Each row has a name. After each piece below comes the name of the row it's from, unless a question asks for something else. Each question is about the rows just above it. Places in a row count from 1.

zavab: -27   9   5   4 -27 -28  72  39  23 -44  -5 -11 -21  45  50  45  84  25  64  68  -1 -22  -4   3 -16 -30  50 -26 -32 -11  52 -32 -36   8 -60
labaz: -27   9   5  -1 -31 -31  72  39  23 -44  -5 -11 -21  45  50  45  84  25  64  68  -1 -22  -4   3 -16 -30  50 -26 -32 -11  52 -32  30   8 -60
Zumor: -27   9   5  -1 -27 -31  72  39  23 -44  -5 -11  73  45  50  45  84 -44  64  68  -1 -22  -4   3 -16 -30  50 -26 -32 -11  52 -32  30  29 -20
Ran: -27   9   5  -1 -27 -31  72  39  23 -44  -5 -11 -21  45  50 -10  84 -44  64  68  -1 -22  -4   3 -16 -30  50 -26 -32 -11  52 -32  30   8 -20
Where do -27   9   5  -1 -31 -31  72  39  23 -44  -5 -11 -21  45  50  45  84  25  64  68  -1 -22  -4   3 -16 -30  50 -26 -32 -11  52 -32  30   8 -60 appear? => labaz
Where in the named rows is -10? => Ran, 16

fam:  -5 -10  18  38   2  -3 -46  -7  36  -8  16 -16  -1  -7 -14 -19 -17  13  20  -6  14 -22
gimi:  23   5 -12  -6 -41 -44  55  -2  35 -23 -18  14 -32  53  -8   9 -18 -14  -4 -46 -34 -19
zavab:  62 -21 -24 -26  37  19  63   9  36   5  -1  18  -4   9 -10  18 -19 -56 -12 -38  11 -20
bilu:  -4  -4  16  -5  11  14   3  18  10  -8  -2 -27  23  12 -10   0  -7 -25  -6  -9  32   0
nafu:  23   5 -12  -6 -41 -44  55  -2  35 -23 -18 -18 -32  53  -8   9 -24 -14  -4  -3  41   6
paf:   9  13  16 -21   2  -1  17   4 -18  -3   1   0 -18  14  -8  -6 -11  16 -10  12   3  12
gomon: -14 -32 -16 -19  -3   7 -10  -2   7  36   8 -30 -43   9  12 -45  31  11  25   6  63  -4
Zumor:   9   8  12 -17 -11  -1  15  -2 -17  -2  -4   4 -16   7   4  -5 -18  14  -6   3   2  18
  9   8  12 -17 -11  -1  15  -2 -17  -2  -4   4 -16   7   4  -5 -18  14  -6   3   2  18 => Zumor
The row with  62 -21 -24 -26  37  19  63   9  36   5  -1  18  -4   9 -10  18 -19 -56 -12 -38  11 -20 is => zavab
  9  13  16 -21   2  -1  17   4 -18  -3   1   0 -18  14  -8  -6 -11  16 -10  12   3  12 is in which row? => paf
-14 -32 -16 -19  -3   7 -10  -2   7  36   8 -30 -43   9  12 -45  31  11  25   6  63  -4 => gomon
Row and place of 31 in the named rows: => gomon, 17

bilu:  16 -24  33 -14  19  22 -28   8  32  -5  13  45 -54
Ran:  16 -24  33 -14  19  22 -28   8  32 -17 -20   8  21
leta:  -3  31 -17   7  -1  33  -6  28  25   8  13  -3  -6
fam: -39   0  32  10 -16  32 -22 -29  -6  -3  21   6   1
Zumor:  -4 -50 -13  32 -19  12 -30 -31   2 -12  14 -23   0
paf: -39   0 -33  10 -16  32 -22 -29  -6  -3 -30   6   1
kupu:  -3  31 -17   7  -1  -9  24  31 -79  18  40 -48  32
labaz: -55   4 -26   0 -27  51 -32 -12   6  -3  29  -3  -4
zavab:  27  21 -10  25   5  18 -12  -5   0  11 -10   3  10
Which value is in both leta and labaz? => -3
Shared by bilu and kupu: => 32
Which value is in both zavab and kupu? => 18
Shared by bilu and zavab: => -5

zavab: -34 -23 -19  25 -33  35
fam: -34  36  35  30 -25 -21
kupu:  42  62 -22 -35 -12  25
bilu:  64 -11  29 -22 -13   8
36 is at row and place => fam, 2
The one value in zavab and kupu: => 25
The row with  64 -11  29 -22 -13   8 is => bilu
Where in the named rows is 30? => fam, 4

Ran:  35 -43 -28  43 -24 -16 -20
nafu:  35 -43 -12 -14 -24  42 -13
gimi:  28 -28 -14 -13 -40 -13 -20
paf:  28 -28 -27 -16 -40  29 -28
 35 -43 -28  43 -24 -16 -20 => Ran
Where in the named rows is 42? => nafu, 6
 28 -28 -14 -13 -40 -13 -20 => gimi
 35 -43 -12 -14 -24  42 -13 is in which row? => nafu
 28 -28 -27 -16 -40  29 -28 => paf

kupu: -83 -79  24 -27  22
zavab:  76  -3 -30 -31  72
gimi:  -3  72 -19  71 -28
Zumor:  -3 -10   3 -25  -2
Shared by Zumor and gimi: => -3
Shared by Zumor and zavab: => -3
-79 is at row and place => kupu, 2
The one value in gimi and Zumor: => -3
Where in the named rows is -27? => kupu, 4
-30 is at row and place => zavab, 3

zavab: -78  52 -52  62  60 -77 -63
paf: -56  60  60  61  51  68 -71
fam: -43 -52 -55  34  38  70 -55
gimi:  61  60 -56  62  61  61 -54
70 is at row and place => fam, 6
The one value in zavab and paf: => 60
Which value is in both zavab and fam? => -52
-56  60  60  61  51  68 -71 => paf
Where in the named rows is -78? => zavab, 1
The one value in fam and zavab: => -52
The one value in paf and zavab: => 60

Zumor:  10  21  15  38   3  -5  17  18  -2 -34
labaz:   1  21 -26  11 -25  32   8  37  -5   9
fam: -30  38   3 -24   2  12   8  -3  21 -11
gomon:   4 -17 -22  20  -1   2   3  18  -7  12
nafu:   4 -17 -22  35  -1  25   3  18  -7  12
bilu:   1 -32 -26  11 -25  32   8  19  14  53
zavab: -30  46  25  -1   3   1  -3  -4   0  12
leta:  10  19   4  38   3  -5  17 -31  15 -83
The one value in labaz and leta: => -5
  4 -17 -22  20  -1   2   3  18  -7  12 => gomon
Which value is in both leta and labaz? => -5
Row and place of -2 in the named rows: => Zumor, 9
Row and place of -34 in the named rows: => Zumor, 10
Where in the named rows is 20? => gomon, 4

fam:  -9   8 -48  11
leta:  -3  -5 -42 -48
Ran: -6 -9 11 14
nafu:   6  -9 -13 -19
bilu:  -3  -1 -15  23
gomon:   1  -6   0 -18
labaz: -5 -7 -1 -3
paf: -1  0 17 -5
zavab: 10 -6 36  5
kupu:   1 -69 -57  23
-42 is at row and place => leta, 3
Shared by Ran and nafu: => -9
The one value in Ran and zavab: => -6
Shared by fam and leta: => -48
  6  -9 -13 -19 is in which row? => nafu
Shared by Ran and gomon: => -6

gimi:  44 -64  53 -70 -66
leta: -65 -64  46  50 -67
zavab: -62 -68  43  45 -71
paf: -67 -64  46  36 -75
kupu: -58 -67  53  53 -65
Zumor:  47 -66  64  65  65
Shared by paf and kupu: => -67
Row and place of -62 in the named rows: => zavab, 1
The one value in gimi and paf: => -64
Row and place of 47 in the named rows: => Zumor, 1
-58 is at row and place => kupu, 1
45 is at row and place => zavab, 4

